Each row has a class, written after it, and each block has its own classes.
-.06, -.04, .06, .05, .05, .06, -.22, -.41, -.19, .11, -.01, -.11, .00, -.12, .05, -.13, -.02, .04, -.11, .00, .17, -.07, .19, .04, .00, .15, .00, -.01, .00, .01, -.02, -.14, .17, .12, -.02, -.19, .02, .11, .07, .03, .00, -.04, -.01, .03, -.03 => tep
-.05, -.02, .06, .00, .03, .01, -.31, -.11, -.16, .11, .16, -.03, .00, -.10, .03, -.11, .01, .03, -.19, .11, .16, -.06, .28, .01, .04, .16, -.04, -.02, .03, -.06, .01, -.23, .16, .05, -.02, -.20, -.02, .12, .12, .00, -.01, -.05, .04, .00, -.03 => tep
-.05, -.02, .04, .03, .04, .07, -.22, -.43, -.15, .09, .04, -.13, -.03, -.11, .04, -.13, -.02, .04, -.12, .00, .12, -.06, .20, -.01, .03, .13, -.01, -.03, -.02, -.02, .01, -.15, .15, .11, -.02, -.12, .02, .11, .07, .02, -.01, -.02, .06, .01, -.03 => tep
.01, -.02, -.01, .01, .03, -.02, .05, .14, -.10, .03, .07, .00, .01, -.09, .03, -.03, .03, -.03, -.02, .02, .04, -.04, .19, .01, .01, .09, -.05, -.02, .03, -.01, -.03, -.23, .08, .04, -.02, -.04, -.02, .01, .10, .01, .01, -.03, -.01, .01, -.02 => tep
-.08, -.03, .05, .01, .05, .04, -.51, -.50, -.23, .11, .31, -.14, .02, -.12, .07, -.19, .05, .08, -.23, .01, .18, -.06, .27, .01, .05, .16, .01, .00, .03, -.06, .01, -.26, .08, .07, -.07, -.27, .00, .14, .00, .03, -.03, -.09, .11, .00, -.02 => tep
-.03, -.01, .03, .03, -.04, .16, -.30, -.95, -.09, .02, .26, -.17, -.01, .00, .03, -.16, .01, .06, -.12, -.02, -.07, .00, .02, .04, .02, .03, .00, -.03, -.07, .01, .00, -.05, -.09, .03, -.07, -.20, .05, .05, -.18, .05, -.02, .00, .09, -.02, .01 => Dila
-.11, -.01, .03, .00, .03, .12, -.86, -.95, -.19, .05, .45, -.24, -.01, .10, .06, -.22, -.02, .12, -.34, -.02, .15, -.07, .17, .02, .03, .04, .00, .00, -.08, -.12, .00, -.19, -.08, .00, -.17, -.36, .03, .14, -.26, .00, -.03, -.03, .14, .00, .03 => Dila
-.10, -.04, .01, .00, .09, .06, -.13, -.34, -.13, -.01, -.16, .00, .00, -.05, .02, .00, .04, .03, -.04, -.02, .20, -.03, .21, -.02, .03, .08, -.02, .11, -.04, -.03, -.05, -.15, .09, .04, .02, -.17, -.02, .06, -.06, -.02, -.02, -.05, .04, .00, -.03 => daki
-.04, .00, .00, -.01, .04, .06, -.50, -.79, -.10, .02, .38, -.19, .02, .10, .02, -.17, -.01, .07, -.21, -.02, .03, -.03, .02, .02, .02, .02, -.06, -.01, -.07, -.04, .02, -.05, -.06, -.03, -.08, -.17, .04, .09, -.18, .01, .02, .00, .12, -.01, .01 => Dila
-.08, -.04, .03, .01, .04, .06, -.43, -.53, -.09, .01, .05, -.09, .00, .04, .04, -.31, .03, .03, -.17, -.05, .21, -.05, .19, .00, .00, .07, -.02, .04, -.04, -.08, .03, -.16, .00, .03, -.07, -.23, .00, .12, -.09, .01, -.03, -.06, .09, -.02, .00 => daki
-.06, -.03, .02, -.17, .03, .09, -.12, -.46, -.08, -.02, -.13, -.03, .01, -.04, .03, -.05, .06, .05, -.06, -.03, .13, .00, .20, -.02, .06, .07, -.01, -.04, -.04, -.03, -.02, -.14, .04, .08, -.01, -.15, .01, .03, -.02, -.01, -.02, -.05, .06, .03, .03 => daki
-.06, -.04, .03, .03, .06, .05, -.32, -.44, -.21, .10, .09, -.12, -.01, -.07, .08, -.21, .00, .05, -.21, .00, .15, -.08, .27, .01, .04, .18, -.02, .02, .02, -.02, -.01, -.21, .19, .05, -.05, -.21, .00, .14, .05, .05, -.01, -.04, .08, -.02, -.03 => tep
-.05, .00, .01, .00, .04, .07, -.52, -.66, -.10, .02, .49, -.17, -.01, .02, .01, -.13, .03, .10, -.23, .00, .05, -.03, .11, .02, .01, .01, .00, .01, -.05, -.04, -.01, -.12, -.09, -.05, -.08, -.21, .02, .08, -.18, .02, .00, .02, .10, .01, .03 => Dila
-.05, -.03, .02, .03, .05, .02, -.30, -.31, -.20, .10, .24, -.13, -.02, -.08, .05, -.16, .01, .05, -.19, .02, .19, -.07, .23, .02, .04, .14, -.02, -.02, .00, -.02, .00, -.20, .11, .06, -.05, -.17, .09, .10, .04, .03, .00, -.03, .04, -.01, -.05 => tep
-.09, .00, .03, .02, .04, .16, -.14, -.83, -.10, .00, -.41, -.05, .02, -.01, .04, -.13, .00, .02, -.04, -.06, .15, -.04, .09, .01, .01, .08, -.02, .02, -.05, -.01, -.01, -.02, .14, .13, -.04, -.21, .00, .03, -.14, .02, -.01, -.03, .05, -.01, .03 => daki
-.03, .01, .02, .02, .03, .10, -.39, -.73, -.09, .02, .28, -.11, .00, .03, .00, -.14, -.03, .09, -.15, .00, .05, -.02, .05, .00, .01, .02, .01, -.05, -.07, .00, -.01, -.12, -.05, .02, -.04, -.19, .04, .08, -.12, .01, -.01, .00, .08, -.01, .04 => Dila
-.04, -.06, -.01, .00, .04, .10, -.50, -.88, -.13, .06, .30, -.17, .00, .06, .02, -.17, -.02, .06, -.19, -.01, .07, .00, .06, .02, .02, .05, .02, .00, -.07, -.02, .01, -.09, -.09, .03, -.09, -.22, .01, .07, -.19, .02, -.01, .00, .09, -.02, .00 => Dila
-.09, -.04, .02, -.02, .01, .08, -.19, -.48, -.08, -.01, -.14, -.02, -.03, -.02, .03, -.06, .04, .02, -.08, -.05, .19, -.03, .21, -.01, .03, .07, -.02, .00, -.06, -.06, -.02, -.17, .05, .07, -.03, -.20, -.03, .06, -.07, -.01, -.11, -.03, .05, .01, -.01 => daki
.01, .04, .04, .02, .00, .10, -.28, -.73, -.04, .00, .32, -.16, .07, .06, .00, -.13, -.03, .06, -.13, -.02, -.05, .01, -.14, .00, .01, -.04, .03, -.03, -.07, .00, .06, .01, -.06, -.01, -.07, -.10, .03, .06, -.20, .02, .02, .02, .03, .01, .02 => Dila
-.05, -.01, .01, .02, .05, .05, -.32, -.54, -.19, .12, .26, -.14, -.04, -.07, .04, -.18, .00, .05, -.19, .00, .08, -.06, .18, .00, .03, .11, .01, .00, .00, -.02, .00, -.13, .13, .10, -.05, -.19, .02, .13, .03, .06, -.02, -.01, .06, .00, .03 => tep
-.01, .00, .05, .04, .02, .05, -.01, -.32, -.15, .11, -.12, -.07, -.01, -.13, .03, -.14, -.04, -.01, -.04, -.01, .01, .03, .06, .04, .00, .17, .01, -.01, -.01, .07, -.03, -.01, .22, .10, -.01, -.08, .06, .07, .06, .04, .01, .01, .03, .00, -.02 => tep
-.07, -.04, .02, .01, .07, .07, -.15, -.34, -.11, .03, -.15, -.02, .01, -.07, .07, -.07, .07, .02, -.08, -.02, .19, -.03, .21, -.02, .02, .12, -.02, .02, .00, .26, -.02, -.17, .12, .07, -.03, -.19, -.03, .05, .03, -.01, -.04, -.04, .04, .01, .01 => daki

Next block, with new classes.
.03, -.02, .01, .02, .02, -.06, .08, .00, -.11, -.05, -.05, -.07, .08, .05, -.15, .08, .06, -.06, -.01, .04, -.03, .28, .07, .05, .05, -.07, .17, .05, .01, -.37, -.02, .06, -.03, -.03, -.06, -.01, .01, .05, -.04, .06, .02, .03, -.08, .00, -.01 => dusa
-.01, .02, .00, .09, -.03, -.07, -.08, -.08, .08, -.05, -.08, -.01, -.05, .02, .09, -.01, .03, .05, .08, .01, -.03, -.18, -.43, .02, .02, -.02, -.11, -.01, -.03, .03, .00, .00, .01, -.01, .02, -.04, .03, -.02, .00, .04, -.04, .00, .01, -.17, .02 => mekef
-.01, -.07, .01, .02, .04, -.02, .00, -.04, -.06, -.09, .12, .03, .10, -.07, -.03, .01, -.01, -.07, -.01, .02, -.07, -.05, -.24, -.03, -.05, .10, -.19, .02, -.04, -.03, .02, -.01, .08, .05, -.05, .01, .01, -.07, .00, .20, .05, .03, -.10, .01, .00 => dusa
.03, -.04, .02, .07, -.06, -.03, -.02, .05, -.01, .03, .07, .02, .03, .04, -.08, .02, .01, -.02, .06, -.06, -.01, -.04, -.02, -.06, -.05, -.06, .20, -.01, -.02, .05, .00, -.01, .02, -.02, -.01, .00, -.09, .02, -.07, .04, .00, .04, .04, .08, .03 => dusa
.00, -.06, -.02, .03, -.03, -.02, -.04, -.04, -.07, -.01, .00, .03, .07, .04, -.03, .03, .04, -.01, .01, -.04, .07, -.16, .03, -.04, .00, .00, .04, .05, -.02, -.10, -.04, .02, .07, .00, .02, -.02, -.05, .09, .00, -.02, -.05, .06, -.07, .00, -.03 => dusa
-.03, -.03, -.05, .04, .08, -.20, -.05, -.02, -.05, -.04, -.06, .03, -.09, .00, .19, .00, -.05, .07, .02, .06, -.08, -.26, -.41, -.02, -.03, .00, -.22, .03, -.02, .04, .17, .02, .04, .02, .01, .12, .09, .04, -.05, .11, .01, -.05, -.05, -.27, .07 => mekef
.00, -.07, .05, -.02, .03, -.16, -.03, .04, .11, .07, .02, -.04, -.08, .00, -.09, .05, -.02, -.03, .00, -.33, -.04, .07, -.06, -.08, -.04, -.01, .31, -.04, .06, -.05, .06, .01, .03, .00, -.15, -.03, .00, -.02, -.06, -.08, -.02, .00, .03, -.05, -.01 => dusa
.02, .05, .00, -.01, .06, -.09, .02, -.03, .00, .02, -.02, .00, -.16, -.07, .10, .08, -.01, .03, .00, .03, -.07, -.20, .04, -.04, .06, .01, -.04, -.07, .04, .05, .03, .10, .04, -.03, -.03, .04, .06, .21, -.20, .03, -.04, .00, -.09, -.01, .02 => mekef
.00, -.08, -.05, .05, .00, -.26, .06, .09, -.01, -.15, -.10, .01, -.20, .01, -.02, -.09, -.03, .05, .03, -.02, -.02, -.20, -.48, .00, -.03, -.02, .04, -.04, .02, .22, -.08, -.02, -.07, .02, -.10, -.06, .04, -.15, -.01, .00, .00, .01, .03, -.25, .10 => mekef
-.01, .09, -.02, .01, .03, -.04, .01, .11, .07, -.05, -.06, -.07, -.13, .00, -.04, -.02, -.11, .07, .00, .03, -.03, .13, -.06, .03, .02, .02, -.08, -.02, .04, -.03, .02, .09, -.17, -.03, -.15, .03, .03, -.07, .02, .03, .07, -.05, -.21, .02, .05 => mekef
-.02, .12, .18, .02, .11, -.07, -.01, .23, .11, -.03, -.04, .00, -.08, .00, .03, -.01, -.05, .01, -.07, .00, .01, -.05, -.21, .01, .00, -.01, -.15, -.12, .04, .11, .04, .14, .03, -.04, -.17, -.01, -.05, -.05, -.03, .04, -.05, .03, .00, .04, .07 => mekef
.04, .11, .06, .00, .12, -.08, .07, .14, .15, -.08, -.09, -.07, -.09, -.11, -.04, -.03, -.07, -.19, -.04, -.16, -.12, .06, -.10, .02, -.03, -.01, -.08, -.02, .02, .09, .04, .12, .05, -.02, -.17, .03, .11, .01, .07, .07, .05, -.02, -.02, .08, .05 => mekef
